How the points are linked:
ε: Bem->Nep, Zir->Lem, Lut->Dab, Lub->Von, Vig->Ped, Zet->Dab, Les->Vik, Gog->Fiz, Vut->Vul, Peb->Led, Gek->Sem, Tov->Rem, Gaf->Feg, Vul->Vuv, Lam->Vut, Nop->Lam, Doz->Tun, Muf->Nep, Sil->Kap, Rem->Mab, Nor->Rom, Mog->Kes, Duf->Nor, Kad->Rab, Rab->Peb, Pul->Kul, Zik->Vud, Boz->Zet, Bep->Kap, Der->Gek, Zuf->Pel, Lem->Kif, Mab->Rem, Nal->Ros, Vuv->Zet, Bos->Ret, Kud->Lut, Ren->Gog, Kif->Bem, Kes->Lub, Lon->Doz, Vot->Ven, Dod->Ren, Zok->Rom, Vok->Lon, Geb->Tiv, Vuf->Gik, Ros->Nef, Tun->Faz, Fiz->Boz, Kel->Duf, Fir->Nop, Bub->Mab, Bik->Mog, Tiv->Pud, Mut->Zir, Ret->Lun, Nef->Boz, Feg->Der, Ped->Vuf, Dap->Bos, Sem->Kul, Vik->Beg, Tik->Geb, Nep->Kel, Pud->Did, Ziv->Tov, Gik->Zok, Vog->Bik, Did->Nev, Ter->Ziv, Lun->Zok, Faz->Kad, Suz->Beg, Ven->Gek, Rom->Kes, Seb->Dod, Vud->Mut, Beg->Rom, Rud->Suz, Nev->Fes, Kap->Bub, Nez->Zuf, Fes->Muf, Von->Dar, Zuz->Nal, Dar->Seb, Pel->Zir, Lep->Lam, Kul->Ven, Led->Vok, Dab->Gaf, Ril->Tik
ζ: Bem->Rom, Zir->Rud, Lut->Der, Lub->Les, Vig->Zuz, Zet->Gik, Les->Ziv, Gog->Vig, Vut->Lam, Peb->Dar, Gek->Doz, Tov->Tun, Gaf->Sil, Vul->Lun, Lam->Bos, Nop->Vuv, Doz->Gog, Muf->Vog, Sil->Nef, Rem->Vik, Nor->Pul, Mog->Mab, Duf->Kes, Kad->Sem, Rab->Dar, Pul->Rud, Zik->Zuf, Boz->Boz, Bep->Feg, Der->Lon, Zuf->Les, Lem->Suz, Mab->Nor, Nal->Nop, Vuv->Lun, Bos->Ril, Kud->Ped, Ren->Zet, Kif->Beg, Kes->Vog, Lon->Ren, Vot->Ter, Dod->Boz, Zok->Rom, Vok->Dod, Geb->Lun, Vuf->Ros, Ros->Lam, Tun->Fes, Fiz->Ped, Kel->Mog, Fir->Vul, Bub->Gaf, Bik->Led, Tiv->Lep, Mut->Zok, Ret->Vig, Nef->Fiz, Feg->Vok, Ped->Lon, Dap->Fir, Sem->Bep, Vik->Tov, Tik->Lep, Nep->Bik, Pud->Zik, Ziv->Ven, Gik->Dap, Vog->Lub, Did->Tik, Ter->Muf, Lun->Geb, Faz->Led, Suz->Muf, Ven->Rab, Rom->Kel, Seb->Kud, Vud->Pel, Beg->Nez, Rud->Fes, Nev->Mut, Kap->Dab, Nez->Did, Fes->Duf, Von->Kud, Zuz->Fir, Dar->Bub, Pel->Bem, Lep->Nez, Kul->Vot, Led->Seb, Dab->Gek, Ril->Ret

The rows follow the links: the fewer symbols apart two points are, the more alike their rows tend to be.

Each row is also shifted at random along 7 hidden directions that mean nothing.

Row, then point:
 158    81    44   141     5  -186  -234   155   279  -267   360   -33  -258  -133   262  -220    95   589   -77  -162   470   120    49  -237   -94    36   112    75   242    89  -416   146   -33   246  -171  -419    82     7     8  -160   160  -340   -14    36    49    47   289  -326   236   136  -117   -51   -36; point Ret
1137   -51    66   290    16  -200  -167   275    97  -166   107   195  -224   -60  -143  -308    95  -230    78   186  -147  -154    46  -278   101   136   -36    19  -167   -36   120   197   118    -5    63  -127   156   315   159  -251  -343  -270  -168    22   191   -44   -16     3  -341   -59   278   105   -11; point Feg
-1051   -210    -25   -132    -41    156    229    308    253     -4   -484   -104   -224    487   -205   -172   -356   -399     96     13   -353    188    219    208    116   -229    -73   -120   -192    -39    242     11    118   -107    253     82    474    388   -104   -266   -145    -34   -157    -40     32    104    -77    152   -257   -262   -154     17   -338; point Dab
 126  -139  -225    60   339   257   222   209   261    17  -124   -47    13   330  -167    47  -335  -113    51    37  -170   129     8   285   306  -180     1  -305  -126    44    57   152   152    62   288  -152   332   245  -120   -84    58    71  -137   160     8   -51   -75   142  -196  -109   -35    88  -254; point Kel
 719   155  -262   317    88   123     5    60   245   -18  -148  -227   -77   102   -18  -291   106   217   -88  -119   -62     7   184  -237   142    63   122  -148  -174   -74  -215   507   -64    98  -282  -594   262   440   407  -305  -124  -225   -93    28     2   -14   106   150  -114   274    47  -173  -127; point Mut
 156   318    73  -279  -163   234   -78  -332   243  -137  -114  -295  -229   113   239  -338   368  -134   -48   230   -45   -96   368    -2  -266   436  -236  -154  -217  -346   342   110    -7    29  -401  -474  -145   180   212   -24   -22   121   445    41  -241   265  -116   251  -308   -50   106  -111  -549; point Tun
 134   265   -63   199    90   124   -51  -337   261  -178   144  -135  -146   -59    64  -476   758   317   -78   103   266  -184   382  -211  -172   525   194  -121  -107  -312  -101   285   110   110  -579  -661  -307   228   334    47   173  -190   170  -138  -139   127    -7   159  -201   202  -210   -53  -129; point Fir
-549  -351   148  -267   -88  -234    66   199   -94  -177   -41   -45   254  -109  -284   -69  -710   174   149   199  -214  -141  -508  -218  -372  -181  -156   258   115     5   -89  -111  -432   140   236   435   549  -285  -222    69  -172    -1   -29   336   512   406   144  -593  -112  -366   526   -54   -79; point Vik
 900  -121  -142   224   232   122  -205   -14   -26    78   -85   -32   260  -475    15   185   226  -485  -175   154  -526    24  -231   -62   236     1  -220   -81   -31    87   268   249   -87   -61   343   173  -224   204   303  -267  -211     5    44    -3  -112  -453   -72   275  -491   234   488   -25    51; point Les
 -73   -29   245  -141  -270  -233     0   175  -155   -67    70   205  -146   161     8    64  -245   -74   142    50   197   -40   -32   -40  -187   -51   -45   229    48    39    55  -286    -1   -21    71   266   139  -197  -226    90  -162    40   -71    57   181   166    37  -243   188  -276     5    58    86; point Der
 -97   -89   -80    11   -12  -109  -205  -100    29   167   -36   -83   -67  -123   409   283   151  -193    30  -170    35   292   363   336   185  -129    26    77    75   243     5   106   -95  -236    18   344  -450    23    18  -177   120   204     2  -301  -517  -320    52   471   181   110  -427   -46   179; point Kad
-158   -41  -120   108   -82  -203    37   116   149   -56    23  -242   -28   155   113    13  -380   521   132  -123   362    78   -43   -86  -173  -118   110   151   120   141  -483   308  -300   269  -230  -214   428   -95    44   -59   -73  -109  -112   183   180   169   255  -264   299   -94    70  -131    60; point Suz
-132  -219  -145  -143   222   109   476   217   -23    -7    68   458   220   305  -498   -74  -135   128    12    62   -62  -263  -202   -96    94   -87   296    42  -138   -81   -67   -27  -106   -90   187   237   329    33   -33   196    -8   161  -307   229   564   286  -140   -46  -267  -115  -243    54  -159; point Nal
 198    87   -70  -187  -173   -99   110  -121   -29   -88    16   214   -30  -121   -76   -20   122   137   101  -104   151  -270    71    39   -27   168  -171   -50   -74   -66    45   -55   -22    72  -191  -116   -35  -136   109    36  -204   159   240    -5   246   171  -234   104   -50  -217    -5   165   -80; point Ven
 249   155   214  -119    -3   131  -234   116    17   -30     4   -15   -88  -164   126  -110    41  -218  -106   -55  -359    30  -113  -234   154   -93  -242  -287   -90  -167   250  -147    20   -43   186  -135    82   154    40  -161    -1  -198    85   -49  -159  -129   -46    73  -353   247   457    95  -280; point Tik
  17   -41   146   234  -145  -244  -457    14   -44    37    89  -402    54  -412   559   276  -109  -166    21    67  -131   227  -269  -284  -263  -243  -235   137   187   173  -171   271  -372   294   112   -70    67  -125   143  -134  -124  -374    11    48  -304  -427   339   -82   -87   161   843   -97   155; point Beg
-320   273   -14   -86  -117   157   110  -190   109  -112  -265  -240   -98    68  -285  -513    12   726   -52  -286   285  -121   140    29  -113   224   151   -79    97  -209  -170  -128   144    13  -527  -378    29   -31     4   -51   200   -38   248  -200   111   494    65  -357   490    35  -443  -138   -34; point Did
  95  -257  -182   176   403   148    43   195   245     8  -133  -156    80    97  -155    -3  -327  -145    38   127  -308   173   -36   303   329  -116   -17  -262   -44   108    40   188   144   -40   345    68   228   241  -130  -174    82    26  -124    90   -51  -136   -71     2  -181   -56    50    64   -87; point Mog
  -3  -457   -47   408   450  -246  -281   570   237   -78   253    44   185  -263    26    25  -274    77   -47   -34  -242   254  -223  -161   375  -374   247   101    88   328  -440   309  -241  -142   514   499   353   255     6  -403    32  -298  -591    68   166  -358   132  -185  -172   371    95   110   162; point Vul
-792   -79  -119    63    73   149   -52    98   217    30  -421  -393   -69   -18  -131  -228  -311   287  -169  -346  -173   260    81   121   235  -173    53  -127    90    82  -181    86    43  -104    10   -26   250   273     2  -419   121   -81     1  -202  -106    61    96  -175   305   236  -308  -181   -21; point Pud
-1130    -93    145   -221   -140   -128     52    155    -80    -50   -101    -86     38    -28   -167   -103   -504    570      4   -339    133     84   -270      3   -107   -312     86    105    264     91   -298   -363   -128     43     40    248    299   -300   -334    -30    210    -93    -38    -79    182    294    189   -562    480    -40   -169    -32    120; point Lep
 153   -36   -31    41  -156   -46   209    86    30  -113  -121   186  -199   210  -312  -276    42   128   125     6   234  -193    41   -82  -165    90   118   104    -7   -95    51   -30   159   164  -122  -257   149    23   -50    31  -101  -148   -48   -36   266   235   107  -147     2  -394  -184    27    33; point Gaf
 633   198  -210  -343  -183   283   418   142   242  -113    57   503  -448   641    87    43   156   129   -99  -164   623   -39   198     0   -88    60   147   -15    10    -3   165    47    76   301  -143  -685    91   111   101    31   -10   218    73   269   243   312   109   213    70  -379  -620  -140  -568; point Doz
-729    75    74  -143   -27    85    23  -276  -104   214  -114  -335   159   -31   288   388  -149  -211    93   -48   -45   189    -3   405    56   -98  -213  -198    -4    65    65  -161    40   -55    41   220  -160  -272  -132   185    70   197   156   -97  -339  -207  -208   188   195    22   161    71    88; point Muf
1300    63   -73   220   280   193   238    54  -100   170    10   139   359   169   -22   167   134  -103    67    51   193   -82   -63   140   255    43   406    50  -127    94   -56   117   -74  -309    -6   420  -221   -13   217    63   -35   192  -365   -92   155  -120   -12   236    84   178  -268   -53   175; point Lem
-527    10   -64  -652  -190    93   423  -140  -183   100   -99   333  -137   614  -322   -25  -297    76    37     0   -21  -221   186    95  -200  -101   -22    25  -142  -296   259  -307   -76    36  -120   -84   113  -179  -367   461   197   465   169   236    27   553   -52   153   -79  -493  -386   -62  -365; point Led
-141   -56    -5  -443  -296  -164    37  -125  -407   259   101   435  -109   149   179   507   -40  -324   -22   -94   -21    -2   -31   -28  -183  -424  -154   141    91    16   233  -251  -235   163   208   109  -233  -329  -249   355   117   242    82    63  -306  -105   115   383  -144  -295     3     3     1; point Peb

Where do the symbols, taken in turn from left to right, take each start?
Answers are names.
 353   -35  -251   -81  -211  -323   -55   -67   -57    -7   176   320  -278   -15   109   122    86   334    -8  -263   337   -92   153  -137  -131  -103     0   207   175   117  -184   172  -170   346  -200  -405   -96  -102   -30    65    52    32   139    68   -85    52   243   146    95  -274  -302   -51   119
ε ζ ζ ε ζ ε ζ ε: Duf
  38   -25    91   -39   349   104   124   163   201  -185   108    64   143   109  -278  -380   -14   379    13    50    79  -125    20    18   122   186   313   -72   -95  -136  -146  -107     5  -262   -79   234   130    61   -45   -27   189    14  -189     9   298   344  -100  -229   -21   136  -337    51  -176
ε ζ ε ε ζ ζ ζ ε ε: Lun
 197   -29  -254  -183   277   514   565   219   155   145   -24   610   -67   637    31   320   329  -172  -142  -263   387   164    86   196   291  -307   497  -151     4    69   173   -30    78    20   324  -139  -121   145    23    47   287   150  -328   -78    52  -204    97   549  -184   -63  -855    13  -341
ζ ζ ζ ε ε ε ζ: Vog
 503   -23   113   175    91  -128   -45    -3   -86   -44   174   -39   207  -147   122   210   -93   111   234    74   363    10  -262   183   -81    28    39    59   153   170  -128   -64    42   126    63   166  -102  -351  -157   162    19   -57   -80   -40    83  -130   109  -229   244  -135   203   130   298
ζ ζ ε ε ε ζ ε ε: Nor
-347   192   -46   -53  -172   165   -22  -214     8    24  -348  -297   -52   -68  -219  -422    72   106  -118   -67  -339  -169    77  -238   -95   157  -177  -162  -165  -324    87    90   -27    41  -311  -452   149   211   211  -119   -64  -121   279   -82  -100   226   -58     4  -175   156   249  -139  -153
ε ζ ε ζ ζ ζ ε: Nor
-836    10    89  -365  -215   140   306   -41  -218   332  -218   -65   128   449   325   579  -393  -264   102  -119   141   268  -140   194  -217  -558    76   123    75   132    18  -194  -328   104   207   311   112  -384  -179   294   127   171  -122    27  -172   -87   221   200   156  -183   -31  -127   -52
ε ζ ζ ζ ε ε: Lub
 465   165    87    44   238   173    18   -25   163  -161   209    69    34    72  -135  -341   338    72  -127   267    17  -168   158   -65    81   480   160   -45  -185  -180    80     9   188  -322  -207    27  -155   209   165    25    26   157   -17   115   184   255  -250   -86   -53   267  -193   -25  -206
ζ ε ζ ε ζ ζ ε ε: Geb
-1025     85    190     -9   -195   -221     16    -52    -85     26    167   -280     30    153    299    244   -307    650    173   -285    766    249   -119    102   -347   -259    268    189    398    201   -583   -227    -76    292   -209     -7     46   -621   -356    312    342   -144    -79    -89    -82     52    393   -481    847    -82   -232    -93    363
ζ ζ ε ζ ε ε ζ ε ε: Dab
-230   302   169    37   -74   247   -57  -518  -209   311  -203  -447   204    -5   399   269   322  -429    61    93   -78   161   158   278  -114    67   -46  -148  -102  -164   210  -114    23  -125  -195    70  -492  -165    87   297   154    80   153  -308  -667  -358   -77   437    27   230   212   -59   181
ζ ε ζ ζ ε: Von
 703   282   154  -107    -4    95    29  -485  -394   189   182   133   137   -61    59   268   377  -245    78   171    97  -181   -14   234   -55   239  -135  -136   -29  -199   360  -379   252   -33  -122    19  -663  -406  -191   572   208   218   243  -111  -366  -138  -195   229    27   -61   107   138   240
ε ζ ζ ζ ζ ε ζ ε: Nep
-428  -224  -193   -19  -127   -38   200   109   162   -78  -261    72  -267   341  -183  -147  -150   181   118  -142   227    44   115    35  -198  -183   134   131   125    66   -23   164    19   342   -19  -356   227    90  -137   -76    39  -115   -40   -49    38   163   338   -36    18  -483  -380   -95   -47
ζ ε ε ζ ε: Doz
  68   -21   152   127  -207  -308  -430   110  -246    16   117  -101    58  -578   237   173  -198   118   -85  -203  -125   114  -475  -430  -123  -331  -219   161   334   160  -207   -26  -278   268   177     4   104  -227     9  -143   -99  -399    21   -28   -51  -272   305  -354   122   220   652   -37   322
ε ε ζ ζ ε ζ: Vog
  59  -172   -18   365    46  -179   -98   213   116  -177  -111   -75   -39  -156  -371  -420   -51   -30    96   187  -254  -131     2  -181    35   181   -49    18  -109   -57   -41   191   178   -15     4   -48   279   304    74  -234  -283  -295  -113   -15   279    48   -69  -258  -169   -44   269    88   145
ζ ζ ε ε ε ζ ε ε: Kul
